Below are the code and all the weights of a small trained network. Each question names an input and a class and asks about switching units off, where a switched-off unit gives its printed mean instead of its output.

import numpy as np


def w(rows, s, z=0):
    codes = np.array(rows[::2]) - 128.0
    scale = np.full(codes.shape[1], s)
    scale[-1] = z or s
    return codes * scale


def f(y):
    return np.maximum(y, 0)


def log_softmax(a):
    a = a - a.max(-1, keepdims=True)
    return a - np.log(np.exp(a).sum(-1, keepdims=True))


def net(x, mask):
    res = np.array(x, float).reshape(1, 8) / 4 @ E
    y = f(res @ A[0][:, :-1].T + A[0][:, -1])
    res = res + np.where(mask, y, B[0][:, -1]) @ B[0][:, :-1]
    return log_softmax(res[-1] @ U[:, :-1].T + U[:, -1])


A, B = {}, {}
E = w([
[150,227,186,105,243,173,14,199],'x0',
[111,132,141,232,150,158,186,100],'x1',
[132,183,113,151,20,149,117,40],'x2',
[184,229,45,214,135,61,180,121],'x3',
[155,69,191,123,205,205,140,86],'x4',
[82,40,66,128,148,177,94,124],'x5',
[245,200,92,73,142,112,153,76],'x6',
[100,137,255,137,131,74,180,220],'x7',
],0.0075)
A[0] = w([
[144,98,12,109,73,169,98,3,11],'n1',
[97,85,92,153,99,118,160,173,79],'n2',
[52,57,188,128,163,208,31,150,7],'n3',
[144,157,163,30,55,122,69,137,6],'n4',
[137,4,174,94,162,169,183,82,33],'n5',
[156,123,104,68,252,152,41,180,39],'n6',
],0.017,0.0019)
B[0] = w([
[118,127,3,181,104,133,53,18,252],'n1',
[104,111,83,130,113,97,193,169,163],'n2',
[111,80,222,235,125,147,42,166,238],'n3',
[124,185,161,44,31,101,82,120,172],'n4',
[155,66,206,51,133,167,236,65,214],'n5',
[149,153,48,64,227,132,112,187,226],'n6',
],0.014,0.024)
U = w([
[162,168,120,95,196,151,80,164,88],'0',
[131,96,158,104,130,160,162,95,81],'1',
[65,90,92,127,92,77,162,169,97],'2',
[120,131,77,142,103,137,98,72,220],'3',
[112,104,177,145,144,165,67,156,2],'4',
[130,180,154,77,75,109,91,133,118],'5',
[172,246,143,201,143,112,169,108,228],'6',
],0.011,0.0025)

Each question gives the input, the list of numbers given to net, and the class t.
The units are the neurons (one row each of A and B). Each row of codes is followed by its name. A weight is (code - 128) times the scale printed after its matrix; where a second scale follows, it is the last column's (A, B and U).
mask holds one flag per neuron, in row order. A switched-off neuron (its flag False) gives its mean, the last column of its row in B, instead of its output. The means were averaged over made-up inputs and are rounded, as every weight is.
A unit's drop is (log p(t) with every unit on - log p(t) with that unit switched off) / (log p(t) with every unit on - log p(t) with every unit switched off).
The circuit of an input: a set's keep is (log p(t) with only the set's units on - log p(t) with every unit switched off) / (log p(t) with every unit on - log p(t) with every unit switched off). Starting from all 6 units, units are removed one at a time, each time the one whose removal leaves the highest keep (on an exact tie, the one counted first), for as long as the keep stays at least 0.8.
units of the circuit, in order: the units of the circuit, biggest drop first
unit that matters most: the unit with the biggest drop
k most important neurons: the k neurons with the biggest drops, biggest first
drop when u is switched off: that unit's drop, to one decimal
input [-6,-8,-8,-8,1,2,4,3], class 1: units of the circuit, in order -> n5
input [4,8,4,2,-6,8,-7,6], class 4: 2 most important neurons -> n3, n1
input [6,1,6,3,-6,1,-4,7], class 5: units of the circuit, in order -> n1, n3, n6
input [-4,1,-5,1,-1,6,7,3], class 1: units of the circuit, in order -> n1, n6
input [1,0,7,-2,7,-5,5,3], class 5: units of the circuit, in order -> n1, n4
input [-3,5,4,6,4,-3,-6,8], class 2: units of the circuit, in order -> n1, n2
input [1,4,4,2,-1,-4,5,2], class 6: units of the circuit, in order -> n1, n6, n5
input [-5,-6,-7,4,-2,-8,0,6], class 2: units of the circuit, in order -> n1, n2, n3
input [3,-2,-4,2,-5,-8,2,5], class 5: 2 most important neurons -> n4, n6
input [8,2,-1,-2,-7,-7,3,7], class 5: 2 most important neurons -> n4, n3
input [6,-7,3,4,-2,-6,-5,-7], class 0: 3 most important neurons -> n6, n5, n1
input [-7,1,-8,3,-8,-3,8,7], class 2: 2 most important neurons -> n2, n1
input [8,6,8,-1,-3,-7,6,-4], class 5: 2 most important neurons -> n4, n1
input [-6,-6,8,-2,-8,-7,4,5], class 5: unit that matters most -> n4
input [8,0,-1,8,2,0,-7,8], class 0: drop when n6 is switched off -> 1.2
input [-8,2,-7,-7,-1,8,-5,-7], class 1: drop when n5 is switched off -> 4.5
input [-3,7,-2,-6,4,-7,2,-2], class 1: drop when n4 is switched off -> 0.0
